Below are the code and all the weights of a small trained network. Each question names an input and a class and asks about switching units off, where a switched-off unit gives its printed mean instead of its output.

import numpy as np


def w(rows, s, z=0):
    codes = np.array(rows[::2]) - 128.0
    scale = np.full(codes.shape[1], s)
    scale[-1] = z or s
    return codes * scale


def f(y):
    return y / 2 * (1 + np.tanh(0.7978845608 * (y + 0.044715 * y**3)))


def log_softmax(a):
    a = a - a.max(-1, keepdims=True)
    return a - np.log(np.exp(a).sum(-1, keepdims=True))


def net(x, mask):
    res = np.array(x, float).reshape(1, 5) / 4 @ E
    y = f(res @ A[0][:, :-1].T + A[0][:, -1])
    res = res + np.where(mask, y, B[0][:, -1]) @ B[0][:, :-1]
    return log_softmax(res[-1] @ U[:, :-1].T + U[:, -1])


A, B = {}, {}
E = w([
[147,108,104,192,224,129,147,196,91],'x0',
[46,117,166,125,118,76,105,251,146],'x1',
[59,153,179,169,161,117,150,29,87],'x2',
[138,113,133,137,149,136,91,116,150],'x3',
[135,120,164,212,69,164,45,145,20],'x4',
],0.011)
A[0] = w([
[181,79,59,139,90,115,87,181,155,50],'neuron 1',
[74,117,142,138,188,111,88,89,105,107],'neuron 2',
[157,85,104,152,98,153,31,138,58,9],'neuron 3',
[182,87,71,213,213,173,147,150,125,157],'neuron 4',
[60,183,167,131,158,101,188,54,118,108],'neuron 5',
[150,163,164,77,43,146,66,72,176,151],'neuron 6',
[199,156,37,60,125,150,111,183,189,108],'neuron 7',
[183,115,54,133,129,159,137,75,68,40],'neuron 8',
[196,88,64,96,54,168,117,173,118,15],'neuron 9',
[131,135,178,159,64,134,124,138,53,39],'neuron 10',
[30,94,177,132,130,2,75,226,116,2],'neuron 11',
],0.0078,0.0035)
B[0] = w([
[108,178,104,193,112,108,128,87,76,191],'neuron 1',
[75,123,116,161,104,105,117,151,97,173],'neuron 2',
[119,29,28,87,214,62,202,110,178,206],'neuron 3',
[108,138,192,45,97,26,134,143,51,217],'neuron 4',
[54,78,92,176,140,95,90,107,113,247],'neuron 5',
[148,149,181,112,117,26,184,246,43,255],'neuron 6',
[56,59,110,175,121,86,74,82,111,230],'neuron 7',
[210,217,179,95,67,153,96,40,187,192],'neuron 8',
[70,171,118,203,107,123,85,95,145,199],'neuron 9',
[110,41,56,82,201,59,140,124,216,196],'neuron 10',
[198,160,173,70,36,124,82,1,164,250],'neuron 11',
],0.0088,0.0085)
U = w([
[108,81,35,63,188,81,177,108,231,108],'0',
[196,203,168,110,88,143,87,31,161,93],'1',
[46,150,110,255,110,121,67,108,83,83],'2',
[124,134,123,110,128,137,115,141,105,252],'3',
[128,171,188,93,123,68,155,208,44,104],'4',
[137,152,167,153,134,198,111,183,108,171],'5',
[156,189,127,141,161,243,133,172,170,103],'6',
[157,135,124,138,159,253,180,196,176,106],'7',
],0.0093,0.016)

Each question gives the input, the list of numbers given to net, and the class t.
The units are the neurons (one row each of A and B). Each row of codes is followed by its name. A weight is (code - 128) times the scale printed after its matrix; where a second scale follows, it is the last column's (A, B and U).
mask holds one flag per neuron, in row order. A switched-off neuron (its flag False) gives its mean, the last column of its row in B, instead of its output. The means were averaged over made-up inputs and are rounded, as every weight is.
A unit's drop is (log p(t) with every unit on - log p(t) with that unit switched off) / (log p(t) with every unit on - log p(t) with every unit switched off).
The circuit of an input: a set's keep is (log p(t) with only the set's units on - log p(t) with every unit switched off) / (log p(t) with every unit on - log p(t) with every unit switched off). Starting from all 11 units, units are removed one at a time, each time the one whose removal leaves the highest keep (on an exact tie, the one counted first), for as long as the keep stays at least 0.8.
units of the circuit, in order: the units of the circuit, biggest drop first
most important unit: the unit with the biggest drop
k most important neurons: the k neurons with the biggest drops, biggest first
drop when u is switched off: that unit's drop, to one decimal
input [0,0,2,-2,5], class 0: most important unit -> neuron 10
input [4,4,2,-6,-5], class 3: units of the circuit, in order -> (neuron 3; neuron 10; neuron 6)
input [4,3,7,-4,-5], class 2: 3 most important neurons -> (neuron 5; neuron 3; neuron 10)
input [5,0,-7,4,-2], class 2: units of the circuit, in order -> (neuron 7; neuron 1)
input [3,6,-3,-6,-4], class 1: units of the circuit, in order -> (neuron 11; neuron 3)
input [-7,-6,4,7,-2], class 3: 4 most important neurons -> (neuron 6; neuron 11; neuron 4; neuron 5)
input [1,3,-2,8,-5], class 3: 2 most important neurons -> (neuron 3; neuron 10)
input [-5,-3,-6,-7,-5], class 3: 4 most important neurons -> (neuron 3; neuron 5; neuron 10; neuron 6)
input [4,-3,3,-4,4], class 0: 2 most important neurons -> (neuron 6; neuron 10)
input [-4,-1,-5,2,1], class 2: units of the circuit, in order -> (neuron 9; neuron 7)
input [1,-5,-2,2,-1], class 1: 2 most important neurons -> (neuron 8; neuron 6)
input [-8,-4,-8,-5,3], class 2: 2 most important neurons -> (neuron 9; neuron 7)
input [-8,6,-3,4,-6], class 4: 3 most important neurons -> (neuron 6; neuron 3; neuron 10)
input [-1,2,-7,-3,6], class 2: 3 most important neurons -> (neuron 9; neuron 1; neuron 7)
input [-6,1,-5,2,3], class 4: 3 most important neurons -> (neuron 6; neuron 5; neuron 11)
input [-2,-1,-8,-6,5], class 2: most important unit -> neuron 9
input [-7,-5,3,-5,5], class 4: 2 most important neurons -> (neuron 6; neuron 11)
input [-3,-6,-7,-1,5], class 2: 2 most important neurons -> (neuron 9; neuron 11)
input [-6,0,0,-8,8], class 0: 2 most important neurons -> (neuron 10; neuron 3)
input [6,-8,-2,6,2], class 1: units of the circuit, in order -> (neuron 8)
input [1,-7,-8,6,2], class 2: 3 most important neurons -> (neuron 7; neuron 9; neuron 11)
input [-4,6,-2,6,-5], class 1: 2 most important neurons -> (neuron 11; neuron 3)
input [-4,-1,1,-5,7], class 0: units of the circuit, in order -> (neuron 10; neuron 3)
input [2,4,4,-5,5], class 0: drop when neuron 10 is switched off -> 0.5
input [4,-2,8,-5,-4], class 2: drop when neuron 11 is switched off -> 0.0
input [6,-5,-1,2,-4], class 4: drop when neuron 10 is switched off -> 0.1
input [-2,-8,-4,3,8], class 0: drop when neuron 3 is switched off -> 1.4
input [8,-7,-2,-3,-4], class 4: most important unit -> neuron 4
